[16.5,11.2,-8.3,-3.5,-25.3,6.1,16.2,-14.8,10.1,-18.9,-1.8,12.0,-29.2,28.0,-9.3,30.1,-43.2,-21.8,48.6,-9.2,-11.2,8.1,-39.3,-36.0,-11.6,-13.3,20.7,8.8,-22.7,-0.5,-4.1,5.1]  G <48>
[-2.4,12.2,-4.2,-18.4,8.0,-31.4,9.3,-4.2,10.7,-32.1,5.9,28.8,19.2,-37.3,1.1,-19.3,25.2,26.6,9.5,3.8,-2.3,-33.1,32.4,7.7,-25.0,12.1,-26.3,-6.1,9.3,4.4,-13.0,8.8]  A <51>
[-12.4,-10.6,-4.2,-15.3,-32.6,-7.9,10.4,0.3,12.8,-26.9,8.5,16.1,-26.8,52.8,-0.5,37.9,-66.4,-42.1,40.2,-10.6,-5.1,26.7,-32.6,-29.6,16.7,-39.0,17.8,17.2,-27.0,-6.9,8.6,-3.7]  G <48>
[-9.1,30.3,-3.8,-24.7,1.3,-38.2,6.1,-6.1,16.3,-35.4,8.5,32.7,23.6,-33.1,-0.9,-12.8,11.2,28.1,26.7,15.7,-19.8,-44.1,20.7,5.2,-30.6,7.1,-9.7,-28.4,-23.8,-1.5,-24.8,-4.5]  A <51>
[-16.5,36.5,-9.3,10.0,-19.7,-23.7,14.5,-9.3,-3.1,-37.9,-10.5,28.4,12.3,35.4,-10.5,47.0,-39.7,16.2,88.9,25.1,-46.4,-0.7,2.2,-13.1,-18.5,-67.3,12.4,-28.2,-33.1,1.3,-32.1,-14.2]  G <47>
[-4.5,14.0,-10.0,-2.2,2.8,-25.1,4.1,-4.0,2.4,-16.2,19.2,21.9,1.7,-27.1,-5.1,-12.2,13.3,24.1,18.7,5.3,24.1,-28.1,27.3,14.6,-20.3,8.2,-6.7,-16.8,4.6,-2.5,-12.3,6.2]  A <51>
[1.6,10.1,-5.0,9.3,-5.7,8.0,1.0,-14.9,-3.1,-10.6,-9.8,2.9,16.5,4.8,-5.1,22.7,2.9,16.4,25.4,9.7,-25.4,4.3,4.0,4.8,-0.7,-19.6,-4.1,-34.1,-14.9,2.0,-12.6,12.5]  G <47>
[-12.3,23.5,-12.6,4.9,-13.0,-0.9,-8.1,-25.4,8.2,-26.3,9.3,-5.1,10.5,21.4,-14.9,31.6,-19.2,-13.7,43.5,9.7,-23.0,3.2,2.9,-13.6,-8.2,-29.0,5.2,-9.8,-6.2,0.9,-13.4,0.5]  G <48>
[-9.6,20.1,-16.2,23.9,-2.0,16.2,4.7,-4.6,-13.3,-4.4,-3.2,1.0,-13.5,26.7,-19.3,25.7,-8.7,1.8,35.5,-6.6,-10.1,5.5,6.1,-7.2,-20.2,-19.8,18.1,0.3,-9.5,0.0,-10.4,0.2]  G <48>
[-11.5,1.4,-7.3,4.7,-10.7,2.2,-7.2,-0.1,0.8,-8.0,2.8,3.9,3.6,1.4,13.7,6.1,1.7,-3.0,-1.0,9.2,-4.7,-9.0,-6.2,15.4,1.1,9.1,8.6,-7.7,-9.4,-7.2,-4.3,-4.4]  A <45>
[0.3,21.3,-6.8,-14.7,23.0,-33.3,3.7,-5.0,0.8,-14.9,3.6,30.5,26.6,-59.1,1.8,-39.9,36.7,40.3,-3.0,15.8,15.8,-44.5,33.4,18.6,-29.5,33.0,-8.6,-18.7,4.3,-4.0,-20.4,-7.2]  A <51>
[-10.5,3.3,-2.9,1.2,3.7,-15.7,-9.9,-4.6,0.4,-4.8,4.2,7.6,0.5,-3.6,0.9,0.3,4.1,11.4,13.1,-1.2,-4.3,-7.5,11.4,-1.8,-8.5,-2.9,0.7,-8.1,1.3,-1.5,-5.2,-1.7]  A <45>
[-17.3,21.3,-14.3,-10.4,-5.6,-7.2,15.1,-6.2,-2.0,-30.8,15.5,24.4,-12.0,35.9,-16.6,39.6,-26.0,-25.0,48.7,-15.7,-22.5,0.5,-0.7,-39.6,-17.9,-36.9,0.0,8.6,-9.5,-0.5,1.3,1.7]  G <48>
[-6.4,10.4,-19.7,6.5,-14.1,3.4,-7.7,-11.1,-29.0,-22.1,21.1,-7.0,-25.5,34.2,-10.3,30.7,-15.6,-25.3,26.1,-5.9,-13.7,5.9,-11.2,-3.8,-6.8,-3.7,10.3,7.1,0.3,-17.0,2.7,23.1]  G <48>
